Here is a tiny trained network, its code and every weight. The questions are about switching its units off for an input and a class, where a switched-off unit gives its printed mean instead of its output.

import numpy as np


def w(rows, s, z=0):
    codes = np.array(rows[::2]) - 128.0
    scale = np.full(codes.shape[1], s)
    scale[-1] = z or s
    return codes * scale


def norm(h):
    return h / np.sqrt((h * h).mean(-1, keepdims=True) + 1e-5)


def f(y):
    return y / 2 * (1 + np.tanh(0.7978845608 * (y + 0.044715 * y**3)))


def log_softmax(a):
    a = a - a.max(-1, keepdims=True)
    return a - np.log(np.exp(a).sum(-1, keepdims=True))


def net(x, mask):
    res = np.array(x, float).reshape(1, 4) / 4 @ E
    u = 0
    for l in range(3):
        y = f(norm(res) @ A[l][:, :-1].T + A[l][:, -1])
        res = res + np.where(mask[u : u + 11], y, B[l][:, -1]) @ B[l][:, :-1]
        u += 11
    return log_softmax(norm(res)[-1] @ U[:, :-1].T + U[:, -1])


A, B = {}, {}
E = w([
[123,127,146,132,129,123,144,133,129,132,126],'x0',
[152,30,165,86,254,142,143,106,104,71,138],'x1',
[156,100,220,195,76,118,36,109,68,63,135],'x2',
[62,33,99,67,26,116,134,212,153,81,135],'x3',
],0.0022)
A[0] = w([
[101,207,120,174,14,123,99,134,173,211,134,2],'0.n1',
[208,241,174,162,183,233,149,42,114,161,90,83],'0.n2',
[184,123,233,165,76,78,31,154,72,56,102,9],'0.n3',
[100,26,88,86,26,144,152,224,186,45,116,89],'0.n4',
[161,192,142,168,173,197,127,45,123,155,142,41],'0.n5',
[104,45,174,107,239,194,151,105,150,39,221,9],'0.n6',
[181,24,162,2,210,185,121,85,92,107,154,75],'0.n7',
[160,147,155,71,104,80,127,135,121,137,179,118],'0.n8',
[225,190,96,205,189,173,123,78,101,168,96,13],'0.n9',
[98,169,52,7,165,111,195,128,162,224,115,37],'0.n10',
[76,249,137,151,41,132,93,166,159,179,135,42],'0.n11',
],0.0022,0.00068)
B[0] = w([
[162,22,79,180,203,84,165,174,158,24,91,200],'0.n1',
[170,128,154,31,106,72,72,195,88,163,153,227],'0.n2',
[81,153,106,102,142,217,186,63,224,113,166,210],'0.n3',
[118,187,212,40,180,43,55,116,52,253,186,252],'0.n4',
[139,151,189,78,146,94,106,231,100,164,136,168],'0.n5',
[134,76,4,214,164,58,150,211,148,92,79,208],'0.n6',
[111,122,82,215,122,83,137,157,106,119,12,224],'0.n7',
[94,135,110,126,155,105,107,102,170,110,148,127],'0.n8',
[109,99,192,58,85,63,126,191,196,166,171,187],'0.n9',
[149,109,197,162,98,225,94,48,127,50,159,211],'0.n10',
[191,35,66,164,186,55,185,105,107,74,62,197],'0.n11',
],0.0023,0.0019)
A[1] = w([
[124,114,66,95,169,167,161,181,175,199,105,142],'1.n1',
[123,108,188,192,100,204,67,106,80,107,155,45],'1.n2',
[130,125,104,156,83,147,112,95,159,113,136,67],'1.n3',
[134,128,194,171,87,148,83,112,88,70,150,61],'1.n4',
[116,110,100,176,149,108,105,134,91,106,115,104],'1.n5',
[121,187,93,190,48,116,137,139,149,167,143,8],'1.n6',
[159,136,177,128,205,146,164,79,85,104,125,216],'1.n7',
[36,95,122,63,81,113,109,159,94,105,151,113],'1.n8',
[123,155,159,123,149,143,148,123,141,95,120,133],'1.n9',
[128,180,85,154,56,92,142,119,144,125,134,2],'1.n10',
[119,155,82,60,151,252,196,108,152,176,141,8],'1.n11',
],0.0033,0.00074)
B[1] = w([
[141,150,177,179,72,147,105,81,148,70,122,235],'1.n1',
[89,167,122,107,95,157,223,102,202,111,122,174],'1.n2',
[98,126,145,109,204,148,135,128,129,114,106,119],'1.n3',
[102,166,90,108,128,196,199,100,190,114,148,198],'1.n4',
[116,155,93,140,137,104,171,125,172,157,102,165],'1.n5',
[112,56,76,195,198,108,136,139,74,76,89,163],'1.n6',
[87,129,59,148,32,111,99,165,143,147,140,215],'1.n7',
[253,228,147,98,153,132,114,136,138,201,144,250],'1.n8',
[121,153,86,125,103,140,97,170,134,108,141,124],'1.n9',
[151,70,119,155,204,100,145,144,91,111,92,152],'1.n10',
[80,136,196,152,73,189,143,83,159,46,164,169],'1.n11',
],0.003,0.0015)
A[2] = w([
[127,55,58,193,163,99,135,147,53,110,65,76],'2.n1',
[175,199,158,131,162,83,87,110,100,187,132,49],'2.n2',
[81,157,151,136,85,252,148,64,151,58,142,1],'2.n3',
[128,139,156,122,159,98,100,98,103,221,184,85],'2.n4',
[125,86,151,45,71,102,94,177,96,191,148,105],'2.n5',
[124,77,105,118,205,141,108,151,125,128,132,76],'2.n6',
[146,121,122,140,180,122,137,122,123,90,129,57],'2.n7',
[163,162,154,110,158,102,73,132,81,220,145,42],'2.n8',
[109,182,180,109,98,157,107,131,119,176,149,111],'2.n9',
[88,46,104,161,186,122,133,151,106,94,73,86],'2.n10',
[163,124,121,100,149,133,174,134,189,129,104,153],'2.n11',
],0.0038,0.00082)
B[2] = w([
[214,181,50,227,102,57,195,88,162,80,45,254],'2.n1',
[75,83,132,37,134,158,84,209,94,144,147,209],'2.n2',
[46,18,168,122,125,233,208,35,192,111,198,241],'2.n3',
[97,139,112,68,100,96,95,166,70,146,157,175],'2.n4',
[101,193,194,67,248,140,40,175,55,210,165,204],'2.n5',
[139,144,105,183,10,102,156,106,135,117,124,151],'2.n6',
[133,149,130,122,32,133,147,184,140,140,121,141],'2.n7',
[57,96,159,50,130,128,110,150,115,173,149,214],'2.n8',
[118,129,59,150,150,132,145,164,67,105,109,170],'2.n9',
[167,253,62,184,101,87,129,156,83,132,53,210],'2.n10',
[165,101,118,158,56,150,53,120,95,136,157,158],'2.n11',
],0.0031,0.0028)
U = w([
[109,151,170,13,173,102,39,205,48,223,168,254],'0',
[216,163,20,240,100,45,171,128,131,86,13,129],'1',
[61,64,166,134,103,254,191,9,218,84,190,4],'2',
],0.0066,0.00081)

Each question gives the input, the list of numbers given to net, and the class t.
The units are the neurons (one row each of A and B). Each row of codes is followed by its name. A weight is (code - 128) times the scale printed after its matrix; where a second scale follows, it is the last column's (A, B and U).
mask holds one flag per neuron, layer by layer. A switched-off neuron (its flag False) gives its mean, the last column of its row in B, instead of its output. The means were averaged over made-up inputs and are rounded, as every weight is.
A unit's drop is (log p(t) with every unit on - log p(t) with that unit switched off) / (log p(t) with every unit on - log p(t) with every unit switched off).
The circuit of an input: a set's keep is (log p(t) with only the set's units on - log p(t) with every unit switched off) / (log p(t) with every unit on - log p(t) with every unit switched off). Starting from the 12 units with the biggest drops (on a tie, the unit counted first), units are removed one at a time, each time the one whose removal leaves the highest keep (on an exact tie, the one counted first), for as long as the keep stays at least 0.8.
units of the circuit, in order: the units of the circuit, biggest drop first
top k neurons: the k neurons with the biggest drops, biggest first
k most important neurons of layer l: the k neurons of layer l with the biggest drops, biggest first
drop of u: that unit's drop, to one decimal
input [8,1,8,-8], class 0: units of the circuit, in order -> 0.n2; 2.n2
input [-5,-4,-3,6], class 0: units of the circuit, in order -> 0.n4
input [5,8,3,-7], class 1: top 3 neurons -> 0.n6; 0.n4; 1.n8
input [3,-2,-8,-7], class 2: 2 most important neurons of layer 2 -> 2.n5; 2.n3
input [2,-8,1,8], class 0: units of the circuit, in order -> 0.n4; 2.n5
input [5,-6,7,-4], class 2: top 2 neurons -> 0.n6; 1.n4
input [3,8,-8,1], class 1: units of the circuit, in order -> 0.n6; 0.n7; 2.n10
input [8,1,-3,2], class 2: top 2 neurons -> 1.n11; 0.n2
input [-1,-5,-6,-6], class 0: top 2 neurons -> 0.n2; 0.n3
input [5,-3,4,-1], class 2: 2 most important neurons of layer 1 -> 1.n4; 1.n2
input [1,5,2,4], class 1: top 3 neurons -> 0.n6; 0.n7; 0.n2
input [0,-2,2,2], class 0: top 3 neurons -> 0.n4; 0.n10; 0.n7
input [3,6,-8,-4], class 2: 2 most important neurons of layer 0 -> 0.n11; 0.n1
input [8,-6,6,-6], class 0: 3 most important neurons of layer 0 -> 0.n10; 0.n2; 0.n6
input [2,8,8,-1], class 1: top 4 neurons -> 0.n6; 0.n7; 0.n10; 1.n11
input [-8,-6,-4,-7], class 0: top neuron -> 0.n2
input [-6,7,7,1], class 1: 2 most important neurons of layer 1 -> 1.n11; 1.n1
input [2,6,0,4], class 1: drop of 0.n6 -> 1.0
